Each row of numbers stands for one node and depends on some of the facts below. Use the named rows to name the rest.

How the nodes are related:
soplan d <- banir begron bivom brigruskol dobrik dozok fimel flagulu greplus gruvuzol gulosti lavis melam mubris rure skedron stiklem trupu
soplan a <- beklen beva brogik davak dibrar drivur druploru famekla ferim fidrukas fluvon gageden gefler grama gredas grepon grotrul kedridis klamitu klogu kovo kuzo mestu pegrabi pipli plistom pobazom pudim puflaster restinum skipun sode stapen stefin stegin supon tritu tupos vatel verom vozen zibrol zurin
soplan c <- bibogrur bradak brosta brukar brunus didroplol dredal dronis finobem fuduke gaflim gratram griplidus klugros logum luzu muzor pedres platriste remik ruflis ruklon stestem stosar trekle trodesal zatres zetin zitu
soplan b <- braler datro drasuta flanodu geplegik gilo gosi kodrol kogrem koplos liflon lita potetras refes sistisker skeniri skugri skuples stamuk tapevun trugu vuplos zage ziklikar zunan
soplan e <- draplek dreflor gruvol kebrim ketozi klatrem koflam plabre pladril plesom stimur sukis zepa
{banir begron beklen beva bradak braler brigruskol brogik brosta brukar druploru fidrukas flagulu gaflim gefler gilo gosi grama gratram gredas greplus klugros koplos lavis logum mestu plabre pladril potetras puflaster ruklon skeniri skipun skuples stefin zatres zibrol} pleru 239
{bibogrur dibrar drasuta dredal ferim grepon gulosti klogu kovo kuzo pobazom stamuk stestem stimur sukis tapevun vozen zepa zitu} pleru 920
{bivom davak dobrik draplek dreflor dronis flanodu gageden gruvuzol klamitu kodrol kogrem muzor pipli platriste pudim refes remik ruflis skugri stegin tritu trugu tupos vatel} pleru 12
{brunus datro dozok famekla finobem fluvon griplidus klatrem koflam lita luzu melam pedres pegrabi restinum rure skedron sode stiklem trodesal trupu verom zage ziklikar} pleru 566
{didroplol drivur grotrul gruvol liflon plesom plistom sistisker stapen trekle zetin zurin} pleru 898
flezam 562 <- banir begron beva brunus drasuta dreflor ferim fluvon fuduke gaflim gilo grepon griplidus koplos kovo liflon pipli pladril platriste pudim ruklon sistisker skedron sode stapen tritu zurin
flezam 370 <- beklen bibogrur bivom braler brosta brukar davak dobrik drivur fidrukas fimel flagulu flanodu gruvol gulosti kebrim klatrem klogu klugros lavis melam pedres pegrabi plesom plistom refes restinum skuples stamuk stimur supon trekle trodesal tupos zunan
flezam 238 <- bradak brigruskol dibrar dozok dronis druploru famekla finobem gefler geplegik gosi gredas kogrem kuzo mubris muzor potetras puflaster ruflis skugri stiklem stosar tapevun vozen zatres zibrol ziklikar
flezam 419 <- brogik datro didroplol draplek dredal gageden grama gratram greplus grotrul gruvuzol kedridis ketozi klamitu kodrol koflam lita logum luzu mestu plabre pobazom remik rure skeniri skipun stefin stegin stestem sukis trugu trupu vatel verom vuplos zage zepa zetin zitu
skever:
braler drivur stapen grotrul griplidus zepa didroplol stefin dredal
brosta kodrol skeniri dronis luzu bradak
datro beklen pipli vatel liflon tritu gefler potetras stiklem refes
flagulu zitu kovo dibrar
gratram rure
grepon brukar ruklon
kuzo klamitu tupos draplek brogik ferim gruvol zibrol stegin klogu remik
platriste skipun gosi kogrem dreflor
puflaster dobrik restinum ruflis lita stimur klugros greplus
trodesal sode druploru famekla fluvon koplos mestu begron pudim plistom

Some nodes and their rows:
7.9,13.9,26.8,-9.4,4.6,25.0,16.1,27.8,13.7,19.7,-17.3,-13.8,-4.9,0.5,-7.0,-16.6,-1.9,-22.3,-7.3,1.3,43.7,-18.0,-23.5,9.0,-5.8,-31.3,11.4,-21.5,-37.0 -> zibrol
2.9,-26.3,-11.0,27.3,21.0,8.3,-16.5,-35.0,15.4,3.1,-7.9,-3.3,-13.4,-0.8,25.8,-10.5,22.4,28.4,-18.4,20.0,-23.7,12.4,14.2,-15.2,-28.6,-7.8,-0.4,22.9,21.3 -> davak
-3.6,9.8,11.4,3.9,7.5,19.5,9.9,-3.0,17.6,13.7,-3.8,-3.7,-5.2,29.8,-6.3,28.6,-18.0,-19.5,-11.8,14.1,-1.0,3.3,-18.7,-2.8,-14.3,-40.2,-15.9,4.2,1.5 -> skipun
-5.9,8.8,30.7,9.1,11.5,25.5,8.7,9.9,21.1,15.5,-11.5,-14.2,-22.0,8.5,2.7,-3.2,24.8,-10.1,-6.2,-2.0,13.9,-8.6,-5.8,7.6,-15.2,-31.1,-6.0,-17.5,-13.8 -> mestu
-8.6,23.0,-1.1,-2.0,-10.5,6.4,3.2,-30.8,17.3,-1.5,-13.8,-4.1,18.0,25.2,-9.4,30.4,-47.7,-11.4,7.8,8.0,2.1,4.9,0.5,-12.5,-18.1,-7.8,-13.4,-1.6,7.9 -> pipli
2.1,13.4,26.9,-1.9,3.6,23.2,5.5,-4.8,20.6,15.4,-10.8,-9.9,-17.5,16.9,2.2,-14.5,2.8,-24.5,-3.0,2.8,5.1,2.5,-8.6,-1.3,-15.2,-20.7,-19.4,-1.6,-13.7 -> brogik
0.0,-22.2,-8.4,23.6,16.1,5.5,-15.1,-21.4,22.1,-1.2,-8.8,-0.3,-3.5,7.4,14.5,7.4,11.3,26.9,-24.6,28.8,-33.5,18.2,6.7,-26.4,-28.5,-9.5,-1.8,29.0,29.7 -> tupos
-10.5,7.4,25.8,10.2,5.5,24.8,9.4,19.4,16.4,13.1,-6.4,-12.4,-14.3,11.0,11.4,-13.5,30.4,-16.1,-4.0,-7.0,24.5,-9.5,-6.5,16.0,-6.8,-28.8,-7.4,-19.8,-15.5 -> stefin
-6.2,12.2,-10.5,-3.6,-2.8,20.4,-0.8,-22.4,9.4,5.1,1.8,-2.1,13.1,35.5,-5.1,33.4,-31.3,-20.7,15.9,8.6,9.3,8.6,-7.8,20.4,-17.1,-17.1,-17.1,-0.5,14.6 -> grepon
-9.5,17.0,8.1,-4.3,-1.1,18.3,-5.7,-13.4,21.4,6.1,-12.4,-10.3,-0.8,13.7,7.9,9.8,-11.1,-12.3,16.3,-3.3,14.0,3.9,7.2,7.2,-15.7,-9.3,-7.1,-23.6,-1.4 -> ferim
5.7,21.7,-11.0,12.7,18.7,9.7,12.2,11.7,16.6,-8.3,-20.5,-18.5,6.1,20.4,14.8,-23.4,-10.6,12.8,4.2,8.8,6.1,23.9,-5.9,-0.1,-10.0,-19.8,3.9,-11.8,10.0 -> zage
6.3,20.4,21.9,-4.1,-4.1,14.6,31.0,43.0,11.4,14.9,-16.9,-21.2,-16.4,1.3,-13.0,-45.1,-3.4,-1.1,-4.5,-3.3,28.1,-12.6,-29.5,12.1,-2.9,-33.6,23.4,-14.0,-22.9 -> potetras
0.3,-51.1,-28.3,13.8,22.6,-6.4,-23.6,-23.7,12.7,1.2,9.9,-14.5,-35.1,-13.6,17.6,13.4,35.6,16.5,-20.4,21.5,-51.9,14.8,5.1,-10.3,-30.8,-12.7,-11.5,12.8,-5.9 -> trekle
7.8,-17.0,-14.6,-31.3,3.9,-5.9,8.4,-4.4,3.7,15.4,1.8,-14.7,-10.1,-6.0,-23.7,39.9,-25.8,-44.7,-0.4,2.8,-13.1,-15.4,-31.8,0.6,-15.1,-17.3,-1.3,-3.1,-48.5 -> stosar
-3.0,-30.3,-29.5,19.3,49.1,-0.5,-26.7,-5.5,16.8,-3.6,4.0,-28.8,-12.5,-0.4,25.5,-6.6,43.1,41.4,-18.6,18.1,-44.1,31.5,2.0,-17.6,-24.2,-15.6,-16.2,1.9,-13.7 -> pedres
16.7,-7.5,-24.9,-38.2,11.7,-11.3,-4.6,-12.5,7.3,3.8,-8.2,-17.9,-0.2,-1.2,-18.0,25.0,-50.8,-30.2,3.7,2.9,-16.5,-3.4,-28.9,-13.3,-18.9,-13.6,-0.4,-4.1,-51.1 -> ruflis
12.3,5.1,-27.9,-23.8,35.0,5.3,-8.4,9.6,10.5,2.8,-9.1,-25.3,8.4,0.9,-6.2,14.7,-27.4,-17.2,3.1,4.7,-4.5,6.2,-25.3,-8.9,-11.8,-18.6,0.6,-17.8,-58.0 -> finobem
-14.9,-12.5,-15.0,-15.6,-6.7,-8.0,4.5,-27.9,8.4,8.3,15.0,-18.2,-13.9,12.1,-5.1,41.0,-12.9,-28.7,11.0,-9.1,-12.2,-5.4,-9.0,4.6,-19.9,-16.6,-31.7,-16.4,-23.7 -> fuduke
5.6,-5.2,2.2,39.4,19.9,21.3,-17.4,-12.8,26.4,-4.8,-20.8,-10.0,8.8,12.5,33.4,-59.4,37.2,35.7,-19.1,32.9,-7.6,26.7,3.4,-22.9,-21.6,-20.6,9.4,9.8,48.8 -> melam
3.8,-12.3,10.2,29.7,-1.5,16.0,-18.3,-12.0,24.6,5.4,-13.7,-5.0,-8.1,12.0,30.3,-27.0,48.8,26.3,-19.6,32.8,-17.2,20.7,-2.7,-6.5,-19.8,-21.4,11.1,17.5,49.9 -> gulosti
-12.5,6.6,11.1,-7.7,5.3,13.6,5.1,0.3,14.6,12.8,4.2,-21.7,-6.1,22.8,-5.7,36.1,-2.2,-22.1,4.0,-7.4,-0.6,1.0,-12.7,10.5,-15.1,-28.3,-39.5,-12.8,-30.4 -> pladril

Which node is each row?
No name comes twice in this set of rows, the named rows included.
-7.6,39.4,8.2,10.6,0.4,21.4,4.7,-8.8,24.8,-1.3,-23.9,-11.2,31.3,32.6,10.8,-20.6,-15.6,-22.1,17.4,10.9,19.8,10.2,-4.3,-3.3,-12.0,-22.5,-0.3,-26.3,28.7	skedron
-7.4,20.2,-7.4,-0.7,-12.4,3.2,17.3,1.7,14.3,-1.8,-12.9,-12.1,-0.7,24.3,4.5,-1.3,-4.7,2.3,13.6,4.0,-5.4,16.0,-3.7,19.3,-9.3,-17.9,3.4,-15.0,17.3	drasuta
1.4,29.8,0.4,9.4,8.4,18.1,0.7,-16.2,20.5,-1.6,-20.1,-5.0,30.7,33.5,8.6,0.8,-18.6,-17.9,1.3,20.9,2.3,13.7,-17.9,-9.8,-15.3,-31.7,6.1,-3.5,38.1	rure
-10.5,28.6,-7.3,5.8,17.9,19.1,1.3,-6.4,17.2,0.0,-10.5,-9.5,29.1,35.0,1.8,26.5,-48.3,1.1,11.6,13.0,16.5,20.4,-4.0,-6.8,-13.8,-19.0,-13.9,-9.2,6.3	sode
-1.4,-9.8,-3.1,-8.1,15.3,1.7,5.6,12.2,12.4,13.4,5.5,-23.8,-26.6,11.2,-5.8,29.1,10.8,-19.8,-7.1,-2.2,-26.0,3.4,-20.0,7.7,-14.9,-32.0,-28.3,-14.9,-43.5	logum
11.8,25.4,37.9,-8.0,-11.8,21.6,19.4,15.7,17.5,22.4,-22.7,-5.7,8.5,16.4,-15.1,-34.2,-13.1,-44.8,-3.3,11.2,24.4,-7.4,-45.3,-8.0,-7.2,-37.4,13.1,-2.3,2.1	brigruskol
5.9,-21.9,-8.7,26.6,5.6,1.9,-3.0,6.8,17.2,-1.4,-12.2,-12.2,-27.1,5.4,24.2,-25.1,38.4,47.9,-19.2,29.2,-44.3,29.7,2.9,3.3,-17.5,-13.1,11.9,15.7,36.0	stamuk
-2.9,-34.2,-1.0,34.7,9.3,17.8,-20.3,-11.0,13.3,-7.5,-0.9,-11.5,-15.2,-13.6,44.0,-44.3,58.1,14.3,-25.0,10.5,-3.6,6.2,17.3,12.6,-16.8,1.4,1.2,5.3,12.7	plistom
-6.8,3.9,-10.1,-14.7,3.9,5.2,-8.8,-40.8,16.7,2.3,-3.4,-15.4,1.8,10.3,1.9,23.5,-30.1,-29.4,14.5,-5.9,1.1,-3.0,3.2,-4.7,-26.6,-5.5,-22.5,-10.8,-23.5	dreflor
-0.7,-16.1,14.3,28.7,17.1,22.5,-8.0,1.0,23.3,14.1,0.1,-11.8,-32.8,8.7,18.2,-23.9,53.0,21.5,-28.3,21.0,-25.3,16.4,-0.8,-3.7,-21.9,-24.2,-14.7,17.4,20.6	fidrukas
16.5,31.9,11.4,-6.0,11.4,21.6,2.8,5.1,17.6,4.9,-31.9,-9.4,36.9,15.0,-9.4,-25.6,-35.9,-32.6,4.0,15.3,32.4,6.9,-32.0,-17.6,-10.8,-23.0,26.3,-13.8,4.0	dozok
2.7,-0.4,-26.5,-9.0,37.6,0.1,-11.2,-10.9,16.2,-2.0,-6.6,-27.1,-9.2,9.8,15.0,-3.1,-5.2,-7.3,4.6,5.4,-14.2,19.7,-3.4,-12.1,-21.0,-7.8,-20.3,-23.1,-43.5	luzu

The same nodes again, as new rows of numbers:
Named rows:
14.1,4.5,-18.7,-24.1,-24.2,1.2,1.6,56.4,13.0,20.1,1.4,14.4,8.3 -> famekla
13.2,-0.2,-4.6,-55.3,-24.0,-5.9,10.1,-10.6,11.6,27.5,-2.9,8.3,6.6 -> zage
16.1,-9.0,-13.8,-33.6,-24.5,-1.4,11.6,-1.7,12.8,13.8,3.1,19.1,8.3 -> bivom
15.4,9.0,-15.7,-19.9,-33.7,-3.5,14.1,45.3,10.9,-1.1,-0.9,22.0,12.0 -> ruflis
13.0,3.7,-16.5,-15.9,-24.8,-1.9,6.6,47.5,17.3,14.4,0.7,10.3,4.8 -> kuzo
18.6,8.0,-7.8,-34.5,-15.7,-5.8,10.7,-11.6,14.4,17.5,-11.9,-12.5,12.5 -> ferim
14.2,-8.7,-15.9,-36.8,-24.4,0.0,4.6,5.2,15.1,10.9,-0.7,15.0,10.5 -> davak
19.5,9.4,-5.9,-36.6,-29.2,-11.1,23.2,2.6,10.6,4.0,-4.2,-15.1,21.7 -> platriste
14.6,5.7,-3.1,-35.6,-33.9,-0.4,9.2,15.2,6.1,4.8,4.3,14.5,11.4 -> brukar
13.6,-0.5,-14.1,-35.7,-25.1,0.5,0.4,17.0,12.6,20.8,4.5,5.9,4.9 -> restinum
17.1,15.9,-12.9,-48.4,-22.6,-9.2,18.0,4.6,12.5,33.5,-13.0,-6.7,9.0 -> liflon
17.6,16.8,-3.4,-36.5,-27.0,-2.5,18.9,-4.2,5.9,12.6,-8.0,-11.2,20.9 -> fuduke
16.2,-2.9,-12.3,-43.9,-24.3,-4.9,7.2,6.3,14.5,15.7,-7.9,31.4,3.0 -> refes
15.1,-4.7,-8.4,-51.2,-25.9,-12.9,13.4,-13.8,16.7,16.8,-4.1,6.1,4.9 -> kodrol
16.2,-3.9,-4.5,-45.4,-22.2,-3.1,1.3,-6.4,11.3,18.3,2.3,-0.4,8.9 -> brogik
17.3,-2.5,-6.0,-47.5,-19.9,-0.8,-0.8,-15.3,9.1,20.6,-2.2,4.7,8.4 -> stefin
14.8,0.7,-4.7,-51.8,-23.5,-6.0,9.2,-9.6,11.9,27.2,-3.7,10.7,4.2 -> lita
14.3,6.5,-12.3,-29.8,-23.4,-6.3,7.1,61.3,13.0,25.4,-7.0,32.8,3.7 -> potetras
19.3,17.2,-3.6,-38.0,-28.2,-2.9,19.3,-0.8,5.4,14.5,-6.9,-12.9,21.9 -> brunus
12.1,-0.5,-5.5,-42.3,-27.4,-10.2,9.2,25.7,15.6,24.1,3.8,13.0,0.8 -> braler
12.7,-0.8,-12.6,-34.9,-24.0,4.4,0.0,8.0,12.2,18.9,0.8,9.4,6.9 -> supon

Which node is each row?
No name comes twice in this set of rows, the named rows included.
15.8,6.1,-17.5,-19.7,-19.1,3.5,0.2,36.5,13.6,13.3,-9.7,26.8,5.2	dibrar
13.3,5.4,-8.3,-35.0,-26.9,2.9,0.3,8.2,11.4,1.5,-7.7,13.1,5.5	stimur
18.0,-6.9,-11.5,-48.7,-20.4,-1.9,3.7,-23.1,12.4,11.7,-4.4,3.9,9.4	stegin
15.1,5.4,1.3,-43.0,-34.7,-4.6,12.8,-5.3,7.4,6.5,7.4,-9.6,11.2	gratram
12.9,7.1,-11.7,-37.0,-37.9,5.3,12.6,8.3,5.7,10.9,0.5,9.3,11.3	trekle
12.8,-0.2,-19.0,-39.2,-29.7,3.0,2.2,17.2,12.9,23.2,6.5,1.2,2.9	drivur
12.5,-2.7,-5.0,-43.8,-24.5,-4.9,7.6,23.4,13.2,25.5,-1.2,21.2,5.1	skuples
14.5,-1.6,-2.1,-53.2,-24.2,-10.1,9.4,-4.2,13.0,25.2,-2.4,8.2,4.7	skeniri
13.0,7.5,-4.7,-30.9,-34.3,3.7,12.7,0.5,9.3,0.6,-2.2,14.9,10.0	bibogrur
17.6,11.1,-2.6,-44.1,-20.5,-3.0,9.7,15.1,9.5,15.7,-10.8,-14.5,22.8	pladril
19.7,2.2,-13.4,-38.5,-17.3,-9.1,12.2,0.7,15.1,15.2,-5.0,-12.2,17.1	pipli
14.2,-3.3,-6.2,-40.4,-20.7,-0.1,4.1,-33.9,13.9,13.4,-3.5,-1.6,8.2	pobazom

